Questions about the matrix below.
1) Give the entry just right of -54.
2) Give the entry just left of -439.
[[ -64  240  278  358  117 -181   42  537  214  144  -87  291  442  -98
   185]
 [ -25  206  181  112  403  169  160  233  244  -73  484  245  244 -138
    37]
 [ 115   92 -525 -109   -7   71  159  227  215 -138   -1  303  319  113
  -439]
 [  68   97  172  226  209  118  -97  -86  444 -246 -395   68  448  212
    42]
 [ 333  325  -43  -54  -72   96  219 -296  349 -359  296  392  552  113
  -449]
 [ 243   81 -137   31 -353   91 -365  453   90  428 -426   99  661   69
   206]
 [ -61   87  -17    8   27   45  149  -26  -95   94  130  225 -196   21
    -9]
 [-190  134  115  181  261 -756  395 -216   34   41  419    5 -293 -595
   -99]
 [  46   12   25   96 -282  -66  286   11  -11  -33 -445 -342  221  -58
   482]
 [ 216  -93  -89   -4 -399 -126 -375  205  355  254  416  223 -113  217
   137]
 [ 157 -161  -63  328 -255 -166 -305   -5  -67  501  264  216  411   94
  -626]
 [ 171  646  614  639   80 -145 -557   24  830  -25 -160  -97 -400  299
    62]
 [ 317   53   95   25 -170   54 -284 -123  126  173 -210  120  -75  160
   196]
 [ 115  173  313  332  340 -346 -297  349    5  -51 -237  225  -55  -87
  -201]
 [ -20  207   28  189 -184  118  165  257   16  185 -129  179  328 -313
   260]
 [-115 -538 -143  217  344 -255   39 -259  164 -590  561  671 -396   88
   -45]]
1) -72
2) 113

Read these off the matrix that follows.
1) What is the 2nd smallest entry?
2) What is the entry directly above 44?
3) What is the largest entry?
4) What is the bottom entry of the column that holds the smallest entry?
5) What is the third entry from the end, reading row by row?
6) What is the entry in the top-right corner?
7) What is the bottom-left entry?
8) What is the smallest entry in the last column?
[[20 92 67 95 49 57 54]
 [26 47 52 67 93 37 63]
 [59 47 32 56 49 96 85]
 [65 79 92 44 73 72 36]
 [42 73 72 56 39 47 45]
 [87 35 72 67 54 42 54]
 [65  9 42 16 34 57 85]]
1) 16
2) 56
3) 96
4) 9
5) 34
6) 54
7) 65
8) 36

Questions about the array below.
1) What is the second entry on the main diagonal?
2) What is the entry directly below 5798?
3) What is the third entry in reading order?
4) What is the first entry of the smallest entry's row?
5) What is the entry directly above the smallest entry?
6) What is the second entry in reading order?
7) What is the entry in the bottom-left corner?
8) What is the entry just right of 4617?
[[4387 4906 8611 4741 3667 6772 5768 4549 6532 5406 5907 3243 6537]
 [6294 6690 4617 8414 4329 4951 3725 5711 4750 6386 6433 3617 6847]
 [5970 5140 6973 4932 6957 5478 5784 5649 5214 5263 5958 6261 4589]
 [5426 7197 5254 5872 5998 6137 6096 5878 5416 6224 7106 7553 5818]
 [5685 7886 5122 6740 6926 4590 5264 5593 6096 4675 6575 5422 4639]
 [6575 6185 4551 7537 7642 4848 5529 6481 5888 5723 5661 7648 6263]
 [5379 6087 6788 6079 6634 5960 5260 7176 6057 4936 5802 5649 6061]
 [4656 6027 5756 7093 6558 4330 6033 4684 6198 5953 6763 6235 4563]
 [5390 5951 6257 5447 5987 5594 6494 6121 5229 6393 5742 6501 5108]
 [5166 3384 7903 6066 1006 8419 7508 7464 7531 6921 4248 6771 9728]
 [4975 5997 6164 6805 5102 4891 6285 5099 6425 7755 6262 5910 5507]
 [5454 5595 5443 5689 6907 6091 6803 7111 6327 7037 5828 5772 6392]
 [6478 6328 5980 6818 4987 6274 5266 5864 6669 6576 5693 3985 5798]
 [6041 4066 4115 4882 5142 6407 5740 4235 5704 7744 3880 6032 6864]
 [5519 4010 6078 6923 5940 6982 7307 4282 6130 7997 5515 6318 4835]]
1) 6690
2) 6864
3) 8611
4) 5166
5) 5987
6) 4906
7) 5519
8) 8414

A = [5889 5177 1290 8295 6492 2973 3789 2830 4076 5845 4892]
Give the entry just right of 5177.
1290
Give the entry just left of 5845.
4076
Give the entry just left of 4892.
5845
Give the entry just right of the largest entry.
6492
The entry just right of the smallest entry: 8295

X = [2 7 7 3 6 2 5 3 3 3 3 3 3 3 5]
The entry at the centre -> 3
The entry just right of the centre entry -> 3

arr =
[[  2.727   2.295  12.417 -21.793]
 [ 10.619   5.522 -15.610  -1.719]
 [ 10.780   6.250 -15.296  -4.575]
 [  2.661   2.231  12.260 -22.135]
 [ -8.839  -4.952   5.561  10.326]
 [-10.108  -5.391   4.825   2.059]
 [-10.873  -5.586  10.015  16.944]
 [ -9.756  -7.271   8.130  -2.078]]
The first entry, reading row by row: 2.727
The entry directly below the largest entry? -2.078
The largest entry in the first column: 10.780
The entry just left of 5.561 is -4.952
The entry directly above 16.944? 2.059
The entry just left of -1.719? -15.610
The entry in the top-right corner? -21.793
The third entry from the end, reading row by row? -7.271
The entry directly above -10.108? -8.839
The second entry in reading order? 2.295
The smallest entry in the last row is -9.756
The last entry of the smallest entry's row: -22.135
The third entry, reading row by row? 12.417
The 5th entry in reading order? 10.619
The entry directly below 2.295 -> 5.522
The 3rd entry on the main diagonal? -15.296
The entry just left of -15.296: 6.250
The first entry in the row that holds the largest entry? -10.873
The entry directly above -4.575 is -1.719
The largest entry in the last column? 16.944
The entry directly above -5.586 is -5.391
The entry just left of 12.260 is 2.231
The entry just left of 16.944 -> 10.015
The entry just right of -5.391? 4.825

Questions about the row below.
1) What is the first entry from the right?
2) What is the entry just left of the centre entry?
3) What is the 1st entry?
4) What is the second entry?
5) What is the entry just right of -8?
6) What is the third entry from the right?
[ 56  44 -19  55  51 -16  40   9  21  -8 -18  -2  42  -5  47]
1) 47
2) 40
3) 56
4) 44
5) -18
6) 42

Questions about the row below.
1) Report the largest entry.
2) Report the entry just left of the largest entry.
3) Report the entry just right of 30.
[ 12  30   8 -48]
1) 30
2) 12
3) 8
